Here is a tiny trained network, its code and every weight. The questions are about switching its units off for an input and a class, where a switched-off unit gives its printed mean instead of its output.

import numpy as np


def w(rows, s, z=0):
    codes = np.array(rows[::2]) - 128.0
    scale = np.full(codes.shape[1], s)
    scale[-1] = z or s
    return codes * scale


def f(y):
    return y / 2 * (1 + np.tanh(0.7978845608 * (y + 0.044715 * y**3)))


def log_softmax(a):
    a = a - a.max(-1, keepdims=True)
    return a - np.log(np.exp(a).sum(-1, keepdims=True))


def net(x, mask):
    res = np.array(x, float).reshape(1, 6) / 4 @ E
    y = f(res @ A[0][:, :-1].T + A[0][:, -1])
    res = res + np.where(mask, y, B[0][:, -1]) @ B[0][:, :-1]
    return log_softmax(res[-1] @ U[:, :-1].T + U[:, -1])


A, B = {}, {}
E = w([
[160,4,96,135,179,151,154,166,89,96,209,63],'x0',
[97,148,37,245,97,150,89,30,117,101,70,145],'x1',
[28,47,169,101,228,37,75,84,158,165,161,34],'x2',
[85,153,88,60,181,187,131,142,89,98,124,193],'x3',
[192,95,126,118,60,144,109,123,136,188,176,127],'x4',
[201,45,167,124,24,163,84,2,231,151,24,167],'x5',
],0.0089)
A[0] = w([
[200,153,172,134,108,65,214,114,127,76,59,119,60],'neuron 1',
[63,168,88,157,158,112,130,42,92,65,54,166,108],'neuron 2',
[118,167,48,198,84,211,149,108,86,125,100,116,158],'neuron 3',
[181,119,167,108,48,101,126,85,187,166,76,167,87],'neuron 4',
[84,182,162,49,192,83,141,232,89,136,157,141,198],'neuron 5',
[112,103,188,14,181,116,149,200,156,98,194,133,243],'neuron 6',
[56,165,152,180,177,2,67,64,148,176,112,76,249],'neuron 7',
[172,163,84,185,50,132,184,177,70,131,67,196,193],'neuron 8',
[205,141,204,73,16,160,128,64,245,168,62,140,170],'neuron 9',
],0.009,0.002)
B[0] = w([
[125,51,169,118,108,64,152,113,92,192,205,118,157],'neuron 1',
[136,127,81,155,43,173,68,89,142,77,103,167,180],'neuron 2',
[154,196,158,142,144,134,165,100,100,141,101,103,186],'neuron 3',
[209,182,167,155,156,83,90,128,186,75,164,86,208],'neuron 4',
[145,150,130,113,212,101,198,174,49,146,149,44,211],'neuron 5',
[143,148,93,115,160,98,185,151,92,129,26,134,204],'neuron 6',
[118,91,125,117,129,65,111,123,189,189,217,103,205],'neuron 7',
[92,188,110,109,148,141,193,177,96,173,114,86,204],'neuron 8',
[250,206,200,174,150,86,113,84,160,130,190,93,254],'neuron 9',
],0.012,0.021)
U = w([
[151,150,129,84,214,106,204,184,83,164,152,99,205],'0',
[179,144,131,182,111,112,70,96,221,105,171,134,131],'1',
[69,9,99,88,115,100,76,126,190,167,143,144,197],'2',
[122,143,57,125,96,177,136,141,63,84,1,172,52],'3',
[71,143,162,86,43,144,160,154,158,112,154,181,3],'4',
],0.01,0.0034)

Each question gives the input, the list of numbers given to net, and the class t.
The units are the neurons (one row each of A and B). Each row of codes is followed by its name. A weight is (code - 128) times the scale printed after its matrix; where a second scale follows, it is the last column's (A, B and U).
mask holds one flag per neuron, in row order. A switched-off neuron (its flag False) gives its mean, the last column of its row in B, instead of its output. The means were averaged over made-up inputs and are rounded, as every weight is.
A unit's drop is (log p(t) with every unit on - log p(t) with that unit switched off) / (log p(t) with every unit on - log p(t) with every unit switched off).
The circuit of an input: a set's keep is (log p(t) with only the set's units on - log p(t) with every unit switched off) / (log p(t) with every unit on - log p(t) with every unit switched off). Starting from all 9 units, units are removed one at a time, each time the one whose removal leaves the highest keep (on an exact tie, the one counted first), for as long as the keep stays at least 0.8.
units of the circuit, in order: the units of the circuit, biggest drop first
k most important neurons: the k neurons with the biggest drops, biggest first
drop when u is switched off: that unit's drop, to one decimal
input [-2,-3,5,-4,8,-1], class 1: units of the circuit, in order	[neuron 8]
input [5,8,-8,-5,-5,-1], class 3: units of the circuit, in order	[neuron 2; neuron 9]
input [7,3,4,-4,-1,4], class 2: 2 most important neurons	[neuron 9; neuron 4]
input [4,1,3,3,7,3], class 1: 2 most important neurons	[neuron 5; neuron 8]
input [6,8,5,-3,-5,-2], class 2: 2 most important neurons	[neuron 9; neuron 4]
input [1,1,-6,-2,2,3], class 1: 3 most important neurons	[neuron 5; neuron 9; neuron 6]
input [-5,-1,-6,-5,7,-1], class 1: 2 most important neurons	[neuron 5; neuron 9]
input [5,0,-6,5,-6,7], class 1: 2 most important neurons	[neuron 5; neuron 6]
input [-2,5,-8,3,6,-4], class 3: 4 most important neurons	[neuron 9; neuron 5; neuron 7; neuron 4]
input [-3,-4,8,4,2,5], class 1: 2 most important neurons	[neuron 5; neuron 8]
input [4,-1,0,-7,1,-2], class 2: 3 most important neurons	[neuron 9; neuron 5; neuron 8]
input [0,-2,-4,0,-4,3], class 1: 2 most important neurons	[neuron 5; neuron 6]
input [3,8,8,-6,3,0], class 2: drop when neuron 9 is switched off	0.2
input [7,1,-5,7,-7,7], class 3: drop when neuron 5 is switched off	0.1
input [-4,6,-7,3,-8,-6], class 3: units of the circuit, in order	[neuron 2]
input [7,8,5,4,1,2], class 2: drop when neuron 4 is switched off	0.3
